Each row comes from the steps of one walk. Every step used is in the known rows, and no mark comes twice. Write the walk behind each row, first mark first.
Known rows:
geva-bufa-safo-gede: [  2.5  -1.3 -30.4 -28.7   1.9  -4.4  -9.0   1.7 -19.9 -11.3 -11.0 -27.0
  -8.0 -29.9 -16.0  27.8 -16.7 -20.7 -32.5 -32.9  -7.3 -20.4 -10.1 -19.4
  -2.9 -12.2 -17.1 -26.3   5.0  28.7 -20.7  11.8  -5.3 -14.9   5.5  -7.3
  -8.8  -7.4  -9.0  20.9 -21.6  11.6   5.9  -5.4  -2.7]
bufa-kori-safo-gede-tedur-mukege: [ 11.6  -4.8 -23.4   3.4  20.8  18.5  -6.5  16.2 -16.9  -4.0 -15.1  -3.5
  11.0  29.9 -22.0  13.9 -16.8 -32.4 -27.7 -27.5 -19.4 -23.4   3.7 -36.3
  15.1 -28.3 -33.0   9.3 -44.2  15.5 -32.0  13.9 -24.2  -5.4   3.4 -16.6
 -12.3   8.5  -3.6  28.6 -15.6  26.8  65.4 -27.6  12.6]
gede-geva-bufa-safo: [  8.4   1.5 -29.9 -11.2   2.2  17.4   0.2  -8.3   9.8 -24.8  -0.1 -20.9
   5.4 -29.5  -8.8  19.3 -11.0 -16.4 -29.2 -18.4 -20.7   6.0 -13.5 -22.7
   3.6 -15.6 -16.2 -15.0  19.0  19.5 -14.9  20.4  -7.3  10.7   6.1  -9.0
 -11.6 -19.2 -19.4  18.3 -17.9  15.0   8.5 -12.4   5.9]
safo-geva-kori-tedur-mukege: [ 15.6  -0.4 -36.1  58.1  25.2  18.7  -4.5  -0.9   8.6  -0.1  -4.6  -8.6
  16.7  10.9 -26.8 -26.9  -6.2  -7.6 -23.9  -7.3 -21.6 -22.4  12.5  22.8
  16.9 -26.7  -8.6  17.6 -34.2   0.9 -27.7  13.2  -2.6  -2.7  -2.8  -9.1
   4.0  17.4 -18.2   0.0  -1.6  11.6  48.6 -10.2   6.9]
sama-tedur-gede-kori-geva: [ -2.9  -7.7 -25.1  12.5 -11.1  27.7  -6.5  22.6 -17.6  13.8   8.2   5.6
 -12.2   8.1  -2.0  11.4  -5.0 -19.6 -11.2  -1.6 -27.1   9.6   4.1 -17.9
   7.6  -1.4 -20.3  -6.0 -32.8 -14.6 -30.0  22.4 -33.0  12.3  -4.9  -9.1
  10.1   8.5  -2.7  26.1  -5.5  10.5  26.2 -10.2   8.7]
kori-mukege-sama-tedur-bufa-safo-geva: [ 13.4  -7.8 -27.1   0.6  12.5  18.0  14.1 -18.6   4.6   1.8  -2.9   3.5
   8.4 -78.2 -29.9   6.6 -33.2 -36.9 -24.3 -13.3 -23.8  10.4   7.0   2.6
   9.1 -22.1 -29.8   3.5 -22.7   8.2 -15.0 -23.5 -18.0   4.5   2.3  -0.9
  28.0 -20.8  11.5  27.5 -10.5  11.4  28.3 -30.7  10.6]
mukege-sama-tedur-gede-geva-bufa: [ -3.2   5.0 -19.7  15.7  -5.7  11.9  -8.1   6.5  14.0  -0.1   8.8 -13.4
 -11.7 -19.5 -17.4  11.4 -27.3  -0.9 -27.1 -23.5 -40.2 -11.9 -11.2 -14.3
   6.3 -20.8 -17.3   1.8   0.5  -9.5 -34.6  25.2 -23.0   4.3  -1.3 -16.9
   5.2 -11.2 -24.5  15.1 -32.0   7.7  24.5 -20.6   7.1]
tedur-bufa-kori-gede: [ -0.8 -31.0 -28.4 -20.1  -1.3   8.6  -9.0  17.5 -12.6  28.7  -7.0   1.4
  -9.3  -6.4  -7.4  24.3   2.0 -21.1   6.5 -14.2 -12.0   2.5  10.0   0.2
  22.9 -21.6 -31.6  -8.9 -22.9 -11.3  -9.2   2.1  -8.2  19.5   4.1 -14.5
   7.0 -12.7 -21.1  19.3  26.2  27.6  14.8  -3.4   1.6]
geva-kori-tedur-mukege-bufa: [  5.9   2.5 -42.6  55.3   7.5  -2.5  -4.6   0.1  10.9  15.7  -2.6 -15.4
  11.2  -1.2 -24.7  -8.8   9.2  -6.7 -18.2  -3.1 -37.7 -23.7   6.2   6.3
  24.3 -19.0  13.9  10.9 -25.5  -1.3 -20.0   6.5   5.7   6.2  21.2 -24.2
  13.2  -8.5 -36.9 -12.4   8.3  21.1  39.8  -7.6   6.2]
safo-geva-bufa-kori-gede-tedur-sama: [  7.6 -22.5 -37.7  15.0  18.6  17.6 -11.3  13.8  -3.6  10.8 -14.4   6.8
  -3.1  -4.6 -12.0  28.7 -30.5 -19.9 -21.9 -17.3 -17.1 -27.3  12.7 -25.9
  30.9 -29.0 -31.5  12.1 -31.8   5.2 -14.6   9.9 -17.4  13.5   3.6 -14.1
   3.3 -14.2 -16.4  14.6  -1.0  27.5  38.9 -20.3   7.1]
bufa-geva-kori-tedur-mukege-sama: [ 13.0   9.9 -24.9  31.8  13.6  20.0  -5.2 -14.5  18.0  15.7   0.0 -11.6
  10.0   1.2 -29.6 -24.4 -11.8 -14.3  -8.8 -22.7 -25.4 -11.0  12.8  17.0
  28.7 -32.7  -9.9  18.5 -45.5 -16.4 -31.3  27.6  -3.9  11.1  11.4  -8.1
   3.5   2.0 -11.0 -16.7 -32.2  17.3  28.9 -13.2  15.1]
safo-geva-kori-bufa: [  3.8 -20.3 -28.9   1.3  18.9  -0.2   6.4   2.9   7.9   1.0   0.6 -12.9
  14.0  -1.5 -17.1 -11.2   3.9   1.7  -0.1   3.3  -7.0 -12.0   7.3  36.1
  -5.3 -27.8 -16.9   4.0   6.0  -1.1  -8.9   6.2  11.2  12.0   7.1  -4.5
  25.0   4.9 -13.4  17.6  23.8  11.7  26.4 -12.5   4.9]
sama-tedur-gede-geva-bufa-kori-safo-mukege: [ -2.5 -27.7 -29.6  11.1 -15.9   5.2   6.0  32.5   6.7 -16.4 -10.4 -18.1
   0.1  19.8 -14.1  16.6 -34.0 -20.1 -28.2 -35.9 -26.5  -5.4  -0.6 -25.2
  23.3 -22.7 -26.8  -2.9  -1.3  -2.3 -47.0  32.2 -48.4  19.9   5.0 -23.8
 -24.2 -15.6 -13.2  44.3 -14.8  26.3  65.6  -8.6   8.3]
tedur-mukege-kori-bufa-safo: [ -4.9  15.9 -24.8 -10.8  15.0  10.8  15.8 -20.2  -3.7   1.6 -12.7 -23.8
  33.6 -12.4   3.5  11.9   2.0 -28.4   0.2 -10.1 -17.4  10.5  -7.2   7.0
   4.3 -17.0  -1.6   8.4 -25.1   6.6  -4.1   8.6   4.1  16.2  17.5 -17.3
  11.7 -28.6  -4.7  12.7  11.9  37.3  20.5 -21.8  12.2]
mukege-sama-tedur-bufa: [ -0.6   5.4 -21.0  12.8   3.8   9.3  -3.6  -3.8   4.8  14.8   1.0  -1.0
  -7.1 -50.0 -23.2   3.5 -16.4 -14.8 -11.6  -8.7 -33.1 -17.7  -1.7  -2.3
  -5.0 -20.4 -14.3   6.1 -18.7  -0.5 -15.4 -13.5 -13.5  -0.3  -2.7 -10.6
  23.0 -13.6  -3.8  -5.2  -2.0  11.3  13.8 -25.0   6.6]
safo-gede-tedur-sama: [ 15.5   0.7 -17.6  18.1  22.7  12.3 -27.3  15.3 -20.5   1.8 -12.7   4.3
  -9.3   9.8 -16.7  18.5 -28.7 -18.6 -30.4 -18.9 -12.7 -29.3   3.4 -36.1
  -6.7 -16.3 -21.9   3.4 -35.1  22.0 -19.0   4.1 -17.8 -21.3  -6.6  -2.8
  -4.8   6.6  14.5  -0.3 -28.6  15.7  26.0 -33.4   2.7]
gede-kori-geva-bufa: [ -0.2   6.1 -39.1  -2.7  -8.4  24.0 -15.2  12.5   2.1   0.9   7.8 -11.8
  -6.3  -9.1   1.9   7.9  15.1  -1.8  -4.8  -5.5 -25.9  -8.6   1.0   1.7
  10.6 -10.7 -15.7  -9.7   2.4  13.7 -30.3  14.0 -12.2  35.0  12.4 -19.3
  14.7   6.2 -33.6  19.9   6.0  24.8   4.3 -11.1   5.2]
bufa-geva-kori-tedur: [ 18.4 -29.4 -33.0  21.2  11.9   4.8  -3.5  -3.4   8.2   2.0   0.7 -14.7
  -6.2   7.0 -38.2 -10.5  -4.2  -8.2 -27.0 -15.0 -15.6 -13.0   7.8   2.3
  17.2 -19.1   2.1   4.2  -8.9 -13.6 -20.3  30.8   5.1  17.8   1.9   5.6
  -7.0  10.0 -19.1 -16.0 -13.6  -3.8  27.3   8.1   6.3]
tedur-gede-geva-kori: [ 11.6 -14.5 -19.8  15.9   2.5  12.9 -14.0  22.1   4.2   8.6  18.7 -12.6
  -4.7  32.5 -20.0  -0.8  -9.1  -3.4 -12.2  -9.6 -13.1   7.0   4.5  10.4
   0.9 -24.2 -22.8 -12.0  -8.3 -25.3 -22.2  35.1  -7.9  -1.6 -15.8  -6.6
  -7.4   5.5  -9.7  16.3  -8.4  21.7  32.8 -10.6   9.8]
safo-bufa-geva-kori-gede: [ 19.9 -34.8 -41.4 -11.2  -0.8  -7.3 -17.5  28.4 -20.1  22.8  -2.0  -1.5
 -24.3   5.5 -32.7  11.2  -4.3 -20.1  -4.7 -27.0  -3.7 -16.8  21.2  15.7
  25.6 -31.3 -11.7 -29.2  -1.7 -34.8  -9.2  20.6 -17.8  25.5   4.2  -7.9
  -6.5   3.3 -18.9   6.9  -0.2  12.6  16.5  -5.2  17.4]
sama-tedur-gede-geva-bufa-safo-mukege: [ -2.1  -6.8 -27.9  21.8  -8.5  -0.7  -6.4  19.4  -0.5 -22.9  -8.9 -28.5
   0.2 -14.8 -19.0  19.1 -39.1 -28.5 -37.1 -35.0 -27.4  -6.5 -13.4 -21.3
   8.3  -1.1 -17.5 -12.8   1.5   5.0 -36.9  33.9 -40.6  15.4   0.3 -14.7
 -21.8 -19.7 -15.3  34.8 -34.7  17.4  34.5 -10.7   8.7]
safo-tedur-bufa-geva-kori-gede: [ 24.2 -37.8 -32.7  -8.9   7.5   6.4 -17.9  13.2  -9.3  26.3  -7.5  -4.0
 -24.2  -7.1 -44.4  11.5   0.7 -32.0  -9.6 -11.8 -20.7 -14.9  16.1  13.8
  30.2 -26.0 -32.1 -19.5 -19.5 -24.9  10.1  20.6 -14.1  32.3   5.1 -13.4
  -3.5 -11.7 -23.4   7.3  -7.5  26.5  20.3  -9.1  17.5]
tedur-gede-kori-bufa: [ -5.4 -15.6 -22.8 -10.7  12.1   2.1   4.3  26.4 -14.8  14.1  -1.0  -4.7
   1.3   3.0  -1.6  13.1  20.1  -3.9  11.3  11.5 -25.6   8.2 -15.4  -3.6
   3.9   4.5 -19.4  -1.3 -10.9  -6.8 -28.6  18.7  -1.9  20.8   0.4 -10.6
  29.3  -8.4 -16.5  21.9   9.3  28.9  14.3 -21.5   2.2]
sama-tedur-bufa-geva-kori: [ 18.1 -25.9 -44.7   6.1   2.7  12.0  -2.3   1.6   5.9   7.5  15.8 -12.1
  -5.7 -19.9 -44.1   2.3 -10.2 -18.7 -13.9  -6.2 -21.5 -18.0  11.4   2.7
  11.9 -23.6  -7.7 -11.6 -11.2 -22.3  -2.5  18.0  -3.3  16.8  -5.1 -14.1
   1.7  -9.2 -14.7  -8.3  -1.5   8.8  34.1  -7.0  17.4]
geva-kori-bufa-safo-mukege: [ -4.7  -8.6 -25.4  -1.4   4.7 -16.2  -2.3  13.1   0.8  -8.1 -16.4 -35.0
  21.7  -0.6 -16.4  -1.4 -11.1 -25.0  -3.1 -25.0  -0.3  -5.9  -2.8  21.4
  -0.8  -8.7  -9.6  -8.8   0.4   6.0 -22.9  17.1  -9.3  25.0  16.5  -7.0
  -0.8 -13.8  -7.1  22.6   3.8  32.8  20.7  -6.9   7.0]
gede-geva-bufa-safo-mukege: [  5.4   0.1 -25.4  12.3  -2.4   3.9  -7.7  12.7   5.8 -29.9  -9.6 -29.7
   4.9 -10.4  -9.1  10.5 -20.1 -22.9 -24.5 -29.4 -15.9   1.5  -7.6  -2.9
   4.5  -8.6 -22.4 -16.3  12.7  24.0 -31.0  26.6 -27.6  27.3   7.8  -9.6
 -21.4 -11.3 -15.9  31.1 -23.9  25.7  15.0 -13.1   6.6]
bufa-kori-mukege-sama-tedur-gede: [-12.9 -12.1  -7.6  11.6  -7.0   5.7  10.0  11.1  -2.2  32.5  -2.9  -7.7
  -4.0 -13.0 -24.1  14.3 -28.3 -19.7  -6.5 -33.2 -24.6   6.6   1.0  -5.5
  17.4 -12.0   4.8   9.1 -37.7 -26.9 -40.6   6.8 -19.7  -6.5  -3.7 -16.3
  19.7  -3.2   2.4  27.5  -8.7  12.5  47.3 -10.2   6.0]
sama-tedur-bufa-geva-kori-gede: [ 17.0 -33.3 -41.0  -8.8  -0.6   2.8  -9.4  10.9 -11.7  23.9   6.6  -6.8
 -18.7 -18.9 -40.3  12.1 -14.0 -31.0 -10.9 -22.6 -15.1 -19.4  17.9   0.5
  23.3 -25.9 -21.7 -15.9 -24.3 -39.6   2.5  12.1 -16.5  26.7   3.8 -12.3
   4.0 -11.6 -23.8  -2.7   0.7   3.5  24.9  -2.6  17.5]
kori-gede-geva-bufa-safo: [  9.0  -5.3 -29.2 -23.2  -0.2  11.5  -6.1  -2.1  -1.7 -11.8  -5.1 -17.5
  -3.6 -28.9  -7.8  26.8 -14.3 -25.9 -26.8 -29.8 -16.1   4.5  -7.9 -23.0
  13.7 -18.3 -28.0 -18.8   8.9   5.2 -10.5  17.3 -15.9  19.7  13.0  -8.6
 -10.2 -22.4 -26.9  21.4 -16.8  12.6   2.6  -9.6   6.9]
gede-kori-mukege-tedur-sama: [ 23.4  -1.3 -24.9  40.7   9.4  22.3   2.2  16.3  -6.5  18.8  -2.7   9.2
 -14.0  -3.4  -8.3  -0.4 -14.0 -16.9  -8.2  -5.8 -20.2   3.9  10.5  -8.4
  16.9  -8.3  13.0  -1.6 -33.7  10.9 -22.9  -4.5  -8.0   0.0   3.2 -18.5
  36.1   7.3  10.0  -8.5  -4.4  40.0  27.6 -32.7  10.0]
sama-tedur-gede-kori-safo-mukege: [  4.3 -16.0 -22.5  18.6  -2.8  -2.6  13.2  43.7 -27.0  -0.8 -12.0  -8.1
 -13.6   9.0 -12.7  13.0 -15.7 -32.2 -14.7 -21.3 -20.9  -5.4  -1.9 -21.8
  11.0  -5.1 -25.6  -8.9 -24.8  -8.3 -44.7  16.1 -51.8  16.8  -8.9  -9.8
  -6.0  -4.7   8.3  31.0 -10.2  28.1  48.7 -14.3  12.5]
sama-tedur-bufa-safo-gede-kori-geva: [  5.0 -10.1 -39.1 -17.8  -9.7  25.5 -12.9  17.1 -20.7  -4.0   1.0   3.5
  -4.4 -19.4 -14.1  19.5 -17.7 -39.3 -30.4  -5.9 -16.8   8.6   5.5 -28.6
   6.8  -6.7 -44.6 -24.6 -34.5  15.9 -19.6  10.3 -31.8   7.8   4.8  -5.6
   9.0  -8.7   1.1  27.0  -8.0  18.0  18.4 -22.1   2.4]
geva-bufa-kori-safo: [ -0.4 -17.6 -35.8 -28.9  -4.8  11.0  15.2   1.5   6.8  -1.3  -9.1 -16.1
   3.7  -8.4  -4.3  20.8   2.1  -7.0  -9.2 -23.8 -17.2 -12.5  -0.4 -20.7
  19.1 -33.6  -8.8  -0.7  13.5  10.5 -26.4   5.4  -6.7   9.8  12.8 -22.2
  -6.8 -14.9 -15.8  21.5  15.2  27.9  37.4   1.1   5.0]

Write each row's walk:
[ 31.2 -13.0 -44.4   2.8  16.8  15.9  -2.0   8.6 -13.7  -1.7  -6.3   8.3
  -3.0   7.8 -27.8  15.6  -8.0 -31.1 -22.9 -14.6 -34.9 -15.5  11.9 -20.5
  26.1 -38.0 -13.4   3.2 -13.1  -7.3 -19.8  18.1 -32.0  36.8   4.9 -14.8
 -15.7  -8.7  -3.0  11.7 -20.2  32.6  52.7 -40.4  34.1] : gede-tedur-mukege-kori-safo-bufa-geva
[ 29.5 -14.0 -47.1   2.1  11.8  10.7   4.9  -4.7   3.5   6.9   6.8  -7.9
   6.6   0.7 -35.9   8.5  -1.7 -31.9 -19.6 -12.9 -34.5 -22.0  14.5 -26.8
  30.5 -38.1 -17.6   6.4 -20.0 -16.1  -9.8  14.9 -12.9  28.7  23.5 -20.3
  -6.8 -20.0 -16.8   2.8 -15.7  28.0  59.3 -19.8  32.3] : gede-tedur-mukege-bufa-geva-kori-safo
[ 17.6 -29.6 -40.9 -13.8  -4.7   8.3  13.8  27.9 -18.3  10.5  -2.5  18.6
 -26.2 -20.4 -29.3  20.9 -19.3 -26.9 -17.7 -12.8 -33.9   0.3   5.0 -33.9
  32.6 -26.0 -21.7 -17.0 -10.5 -26.7 -36.0  26.1 -44.6  15.4  -3.5  -7.8
  -2.0 -20.8  12.1  13.8 -33.6  19.6  39.5 -29.3  23.3] : mukege-sama-tedur-gede-kori-safo-bufa-geva
[  3.0   5.3 -18.2  13.3  -5.6  12.0 -11.6   7.4  18.1   4.8   8.2 -15.3
  -6.7 -26.3 -26.6   6.8 -26.6  -4.5 -24.9 -34.1 -41.3  -3.9  -8.8  -6.7
  12.2 -16.6  -8.7   3.8  -2.2 -11.0 -43.3   7.4 -25.1  14.9   6.2 -22.9
  18.4  -5.2 -29.1  26.7 -31.9   8.7  31.7 -29.8   8.2] : kori-mukege-sama-tedur-gede-geva-bufa
[ 11.3 -15.7 -35.7   3.1  -8.0  -3.2  -8.0  33.4   2.9   8.5  -1.2   7.3
 -10.8   3.7 -35.1   2.2 -35.2 -11.4 -31.7 -27.7 -23.6 -14.9   6.7  -9.6
  13.7 -47.3 -17.3 -13.2   6.4 -29.1 -37.6  12.0 -41.3  -7.3  -3.9 -12.1
  -3.1 -15.8   3.0  15.5 -16.1  25.9  52.9 -33.5  17.3] : mukege-sama-tedur-gede-geva-kori-safo-bufa
[ 28.2 -26.2 -40.0   9.4  18.5  20.3  17.6   2.7  -8.4   0.7   5.4   9.4
  -6.0 -51.3 -22.8   8.3 -15.4 -37.6 -24.7  11.5 -24.2  20.8   6.8   0.2
  18.7  -9.6 -33.1 -10.5 -17.8  18.4 -13.6  -5.2  -5.1  20.5  -2.4  -0.9
  38.4 -10.8   1.5  26.5   2.4  38.0  29.1 -29.8  13.4] : gede-kori-mukege-tedur-bufa-safo-geva
[-12.9  10.0 -33.7   3.6 -16.8  18.3 -11.5  12.7   2.2  18.1   8.9  -9.3
 -11.3 -21.9  -7.0  11.9 -12.5  -8.9 -11.5 -16.1 -37.4 -12.6  -2.0  -7.9
  17.8 -11.8 -18.2  -0.3 -19.3 -10.1 -41.8  20.6 -26.6  23.0   9.4 -20.7
  22.7  -8.8 -25.9  19.6 -14.8  23.1  16.8 -14.5   8.5] : mukege-sama-tedur-gede-kori-geva-bufa
[ 12.0 -12.5 -29.3  17.8  -3.2  -4.0   1.9  14.9   6.1  15.5  -1.3  -5.6
  -9.0 -27.7 -54.1  -5.9 -28.8 -20.8 -16.9 -36.2 -18.2 -15.0  15.1  15.4
  19.2 -28.8  19.7 -10.1 -11.5 -26.9 -30.2  -0.4 -24.5  13.5   5.5 -14.0
  20.9   5.4  -4.4   5.6 -12.3   3.0  42.1 -26.0  18.5] : safo-bufa-geva-kori-mukege-sama-tedur
[ 23.3 -39.4 -28.3  13.9   1.6   8.9  12.5  18.2 -12.0  21.6  -1.8   3.7
 -25.1 -17.8 -37.6  27.4  16.6 -31.6  -9.0  10.7 -49.9  22.9   3.9 -13.6
  43.9   4.4  -7.5 -16.5 -21.0  -9.9 -12.6  24.6 -17.2  40.0  12.2 -21.7
  14.7 -15.1 -16.0  30.8 -23.7  28.6  37.3 -22.6  17.8] : safo-tedur-gede-kori-mukege-bufa-geva
[ -6.2   9.8 -15.1  27.3  -7.2   1.7   7.2   6.2  13.0 -20.9 -10.5 -24.5
   0.2 -29.8 -21.3   5.8 -46.3 -29.5 -35.0 -38.9 -21.9  -7.9  -6.0 -10.0
   5.3 -18.3 -15.9  -4.8  -8.9   8.5 -32.2  21.5 -38.9  13.6   8.0  -8.1
  -4.1 -17.0  -7.0  17.2 -30.3   9.7  25.9 -18.5   8.5] : gede-geva-bufa-safo-mukege-sama-tedur
[ 26.8 -24.8 -46.0  11.9  15.3   4.9 -34.1  28.2 -13.3  19.6  -9.6  13.0
 -14.1   8.8 -35.8  18.5 -28.0 -25.0 -20.1 -22.4 -13.8 -32.9  18.9 -21.5
  29.9 -30.2 -14.2  -7.9 -24.5 -21.9 -10.9  15.9 -26.5  18.6   2.6 -10.2
  -7.5 -10.3  -7.5  -8.9 -20.0  27.2  32.7 -31.6  21.2] : safo-bufa-geva-kori-gede-tedur-sama
[  8.5 -25.3 -16.5  33.1   0.3  22.6   4.3  23.8   2.1   6.7 -17.8   7.1
  -5.3  30.5 -13.9  17.7  -1.4 -31.2 -17.6  -3.2 -34.1  18.9  12.2  -9.3
  42.6 -27.5 -32.1  -9.4 -35.5  -0.5   0.7  32.1 -28.5  18.0  16.7 -28.0
  -8.4 -12.2 -27.1  33.9   1.3  29.2  47.2 -21.5   8.0] : safo-tedur-mukege-bufa-kori-gede-geva
[ 10.3 -25.7 -25.9  19.9  -1.0   2.6  -0.7  15.5   6.9   7.2  -0.8 -13.3
  -5.4   8.1 -35.4  18.2 -12.5 -26.5 -33.6   1.4 -30.0  12.1  -1.3  -6.9
  20.8 -19.2 -19.8 -20.3  -7.3 -12.4  -0.9  41.8 -10.1   0.9   1.3 -13.8
 -11.1 -30.8 -13.1  23.0 -15.5  38.6  42.7 -13.2  11.8] : mukege-bufa-safo-tedur-gede-geva-kori
[ 12.7  -1.7 -28.8  -3.7   0.9  14.7  -1.7  -5.2  21.5   2.7   7.0 -12.8
  16.9 -48.0 -43.8   2.0 -35.1 -36.7 -27.0 -24.9 -19.9  14.4   1.6  -2.9
  12.4 -24.9 -20.0  -8.0 -21.9 -10.1 -16.9  -7.0 -15.9  12.6   6.8 -10.9
  20.4 -30.3  -6.3  11.8  -9.8  26.1  33.7 -33.9  12.7] : gede-geva-kori-mukege-sama-tedur-bufa-safo
[ 14.7   3.1  -7.3 -15.0   1.6   6.5  -7.6   6.5   6.1   8.0   4.0 -18.1
   4.9  -5.9 -34.5  -3.3 -32.0 -29.8 -19.6 -43.0   4.2  21.2  11.3  17.9
   7.6 -32.3 -29.1 -17.7 -27.7  -4.4 -31.3   5.8 -13.0  -0.9   9.7   0.3
  14.2   0.9   7.8  26.4 -25.3  24.4  23.2 -30.0   6.2] : bufa-safo-gede-geva-kori-mukege-sama
[ 16.7 -19.1 -43.3  16.8  18.3   2.1  -6.2   4.0 -10.9  19.5  -9.1   6.0
   0.3 -21.3 -22.8  29.6 -34.7 -41.0 -29.4 -10.9 -13.5 -18.1  18.3 -27.1
  28.2 -29.3 -30.9   0.5 -40.1  -8.0   6.0   3.1 -13.9   6.4  13.3  -4.3
   7.2 -36.5  -2.7   2.1  -4.4  31.9  35.7 -21.8  15.2] : mukege-bufa-safo-geva-kori-gede-tedur-sama
[  0.9   4.8 -41.3  11.4 -13.1  23.2   1.2  14.3 -21.4  -1.4  -2.3  -0.7
   4.0  -7.1  -7.2  18.8 -12.8 -43.6 -28.6  -6.3 -25.5   7.4  10.6 -31.6
  22.0  -8.2 -26.6 -21.1 -50.9  14.3 -18.8  16.9 -34.2   2.2  21.9 -20.1
   9.1 -10.7  -5.2  27.8 -10.1  17.8  34.4 -20.6   7.9] : sama-tedur-mukege-bufa-safo-gede-kori-geva
[ 15.5 -34.0 -26.6 -17.4  -4.2  22.6   2.3  21.8  -1.7 -20.6  -0.9   7.0
  -5.4  12.1 -21.8  17.5 -31.5 -25.0 -42.2 -16.9 -17.3   8.5   6.2 -40.8
   7.4 -36.7 -53.2 -15.0 -13.9  13.9 -19.5  13.3 -34.2  -9.6  -1.6 -10.0
 -12.9  -9.0   3.4  30.8  -9.2   8.6  53.9 -27.8  -0.4] : sama-tedur-bufa-kori-safo-gede-geva
[  7.6  -6.5 -31.2  30.4   7.3   6.0   6.2  18.4  -6.0  -1.9 -19.4  -3.3
   2.9   0.7   2.9   4.5 -27.2 -28.6 -10.5  -3.5 -15.6   1.3   0.7 -13.0
  15.9  -2.8  -6.9  -3.3 -27.0  23.1 -19.8  21.4 -15.4  10.4  16.0 -13.1
  19.5 -21.8  13.4  -3.8 -11.2  53.8  21.6 -27.7   8.5] : gede-kori-bufa-safo-mukege-tedur-sama
[ 18.2   0.4 -19.6 -23.3   1.8   9.8 -20.1   5.6  12.3  12.3   9.2 -13.8
   7.8 -22.7 -38.9  -2.8 -29.9 -29.3 -17.4 -33.9  -6.1  18.9  10.0  18.8
  10.8 -33.1 -42.5 -16.9 -26.7  -1.5 -29.6  -4.1 -10.6   7.5  11.3  -5.7
  21.7 -13.7  -0.5  23.7 -22.2  37.9  20.4 -40.2   6.9] : tedur-bufa-safo-gede-geva-kori-mukege-sama
[  8.8  21.3 -37.2   0.1  12.1  23.6 -37.6  -3.8  -8.4 -11.4  -9.2 -16.2
  15.1  -4.9 -19.6  13.1 -22.2 -32.1 -39.0 -33.1 -30.6 -33.1  -2.6 -30.4
   9.7 -15.1 -30.5   4.5 -30.1  26.4 -30.7  15.4 -23.3   9.4  19.4 -19.7
  -8.3   2.7 -25.2  28.5 -39.6  22.0  33.5 -29.3  14.4] : kori-geva-bufa-safo-gede-tedur-mukege
[ 24.7 -38.2 -26.2 -15.3  -2.5  22.4  -3.0  18.1  -0.8 -12.0   3.8  10.6
 -17.1  23.9 -14.3  10.9 -29.9 -20.8 -40.8 -11.0 -19.7  12.2   9.7 -29.9
  10.4 -40.1 -55.5 -13.9  -6.3  21.3 -17.8  22.4 -19.5  -6.1   5.5  -6.7
  -4.5  -2.4   3.1  24.0 -15.0  28.5  44.1 -26.9   4.2] : mukege-tedur-bufa-kori-safo-gede-geva
[ 22.4 -17.6 -43.3  20.1  11.9   0.1 -11.4  11.7  -8.8   9.1  10.6 -14.8
  -3.8  14.8 -45.7  10.6  -9.1 -28.6 -24.3 -11.8 -25.5 -27.4  16.0  -9.4
  24.8 -25.5 -18.2  -9.7 -34.6  -9.9 -10.0  33.6  -4.1  16.3  13.5 -17.1
  -3.1  -1.5 -24.1   4.6 -21.7  19.7  49.5 -17.6  21.5] : safo-gede-tedur-mukege-bufa-geva-kori
[ 33.8 -29.4 -35.8 -12.3  16.8   3.9 -31.0  15.5  -4.1  12.2  12.0 -12.5
  -4.9  -8.1 -62.9   5.0 -13.1 -27.8 -22.5 -25.9 -17.5 -16.0  12.6   3.5
  15.0 -17.0 -24.3  -9.1 -21.0  -8.3 -24.5   0.4  -6.3  34.3   5.3  -9.6
  15.9  10.7 -21.9  20.1 -19.5  20.1  42.5 -32.6  17.0] : safo-gede-tedur-bufa-geva-kori-mukege
